Below are the code and all the weights of a small trained network. Each question names an input and a class and asks about switching units off, where a switched-off unit gives its printed mean instead of its output.

import numpy as np


def w(rows, s, z=0):
    codes = np.array(rows[::2]) - 128.0
    scale = np.full(codes.shape[1], s)
    scale[-1] = z or s
    return codes * scale


def f(y):
    return y / 2 * (1 + np.tanh(0.7978845608 * (y + 0.044715 * y**3)))


def log_softmax(a):
    a = a - a.max(-1, keepdims=True)
    return a - np.log(np.exp(a).sum(-1, keepdims=True))


def net(x, mask):
    res = np.array(x, float).reshape(1, 3) / 4 @ E
    y = f(res @ A[0][:, :-1].T + A[0][:, -1])
    res = res + np.where(mask, y, B[0][:, -1]) @ B[0][:, :-1]
    return log_softmax(res[-1] @ U[:, :-1].T + U[:, -1])


A, B = {}, {}
E = w([
[153,116,155,185,126,131,8,150,165,85,89],'x0',
[148,148,77,175,96,88,221,224,102,141,217],'x1',
[94,115,117,141,215,172,130,137,38,145,163],'x2',
],0.016)
A[0] = w([
[111,123,123,157,247,156,78,123,24,140,143,100],'N0',
[124,109,145,142,100,129,84,133,180,119,128,140],'N1',
[125,129,105,116,126,125,65,181,109,94,151,2],'N2',
[94,130,110,106,190,142,235,152,41,157,170,89],'N3',
[139,138,140,161,116,148,126,102,147,124,107,126],'N4',
[175,151,103,197,86,104,151,221,135,125,163,114],'N5',
[118,137,130,26,115,129,250,24,135,163,117,170],'N6',
],0.014,0.0088)
B[0] = w([
[63,114,126,121,94,121,154,217,146,126,139,210],'N0',
[168,157,120,127,145,129,94,112,85,140,141,175],'N1',
[117,97,150,122,163,135,165,113,123,134,120,141],'N2',
[203,149,137,137,152,122,123,9,134,131,101,253],'N3',
[152,151,68,129,120,99,152,127,118,126,169,149],'N4',
[50,105,134,104,124,143,133,183,134,128,121,224],'N5',
[53,102,126,134,109,128,127,247,134,120,145,245],'N6',
],0.014,0.029)
U = w([
[108,104,130,131,83,165,118,198,152,93,167,234],'0',
[88,82,165,138,102,178,205,169,161,130,158,2],'1',
[252,161,134,175,143,141,156,33,124,158,120,105],'2',
],0.011,0.00091)

Each question gives the input, the list of numbers given to net, and the class t.
The units are the neurons (one row each of A and B). Each row of codes is followed by its name. A weight is (code - 128) times the scale printed after its matrix; where a second scale follows, it is the last column's (A, B and U).
mask holds one flag per neuron, in row order. A switched-off neuron (its flag False) gives its mean, the last column of its row in B, instead of its output. The means were averaged over made-up inputs and are rounded, as every weight is.
A unit's drop is (log p(t) with every unit on - log p(t) with that unit switched off) / (log p(t) with every unit on - log p(t) with every unit switched off).
The circuit of an input: a set's keep is (log p(t) with only the set's units on - log p(t) with every unit switched off) / (log p(t) with every unit on - log p(t) with every unit switched off). Starting from all 7 units, units are removed one at a time, each time the one whose removal leaves the highest keep (on an exact tie, the one counted first), for as long as the keep stays at least 0.8.
circuit, biggest first: the units of the circuit, biggest drop first
most important unit: the unit with the biggest drop
k most important neurons: the k neurons with the biggest drops, biggest first
drop of u: that unit's drop, to one decimal
input [-7,-3,-1], class 0: 4 most important neurons	N6, N5, N2, N0
input [0,4,3], class 2: 2 most important neurons	N6, N3
input [1,-5,-4], class 2: most important unit	N6
input [6,2,6], class 1: 3 most important neurons	N2, N6, N1
input [-5,0,-4], class 0: 3 most important neurons	N6, N3, N5
input [3,4,2], class 1: 2 most important neurons	N6, N1
input [-1,4,3], class 2: 2 most important neurons	N3, N6
input [4,5,2], class 1: circuit, biggest first	N6, N1
input [5,7,2], class 1: circuit, biggest first	N2, N5
input [8,1,7], class 1: 3 most important neurons	N2, N6, N0
input [0,6,8], class 2: 2 most important neurons	N3, N6
input [8,4,6], class 1: 2 most important neurons	N2, N6
input [-8,-4,-1], class 0: 3 most important neurons	N6, N5, N2
input [-7,-3,0], class 0: most important unit	N6
input [-8,-3,-7], class 0: 2 most important neurons	N6, N3
input [-7,6,2], class 2: 2 most important neurons	N3, N0
input [-2,5,2], class 2: drop of N6	0.1
input [6,-3,-4], class 2: drop of N6	0.4
input [7,8,4], class 1: drop of N2	0.2
input [7,7,5], class 1: most important unit	N2
input [8,-3,-6], class 2: drop of N6	0.2
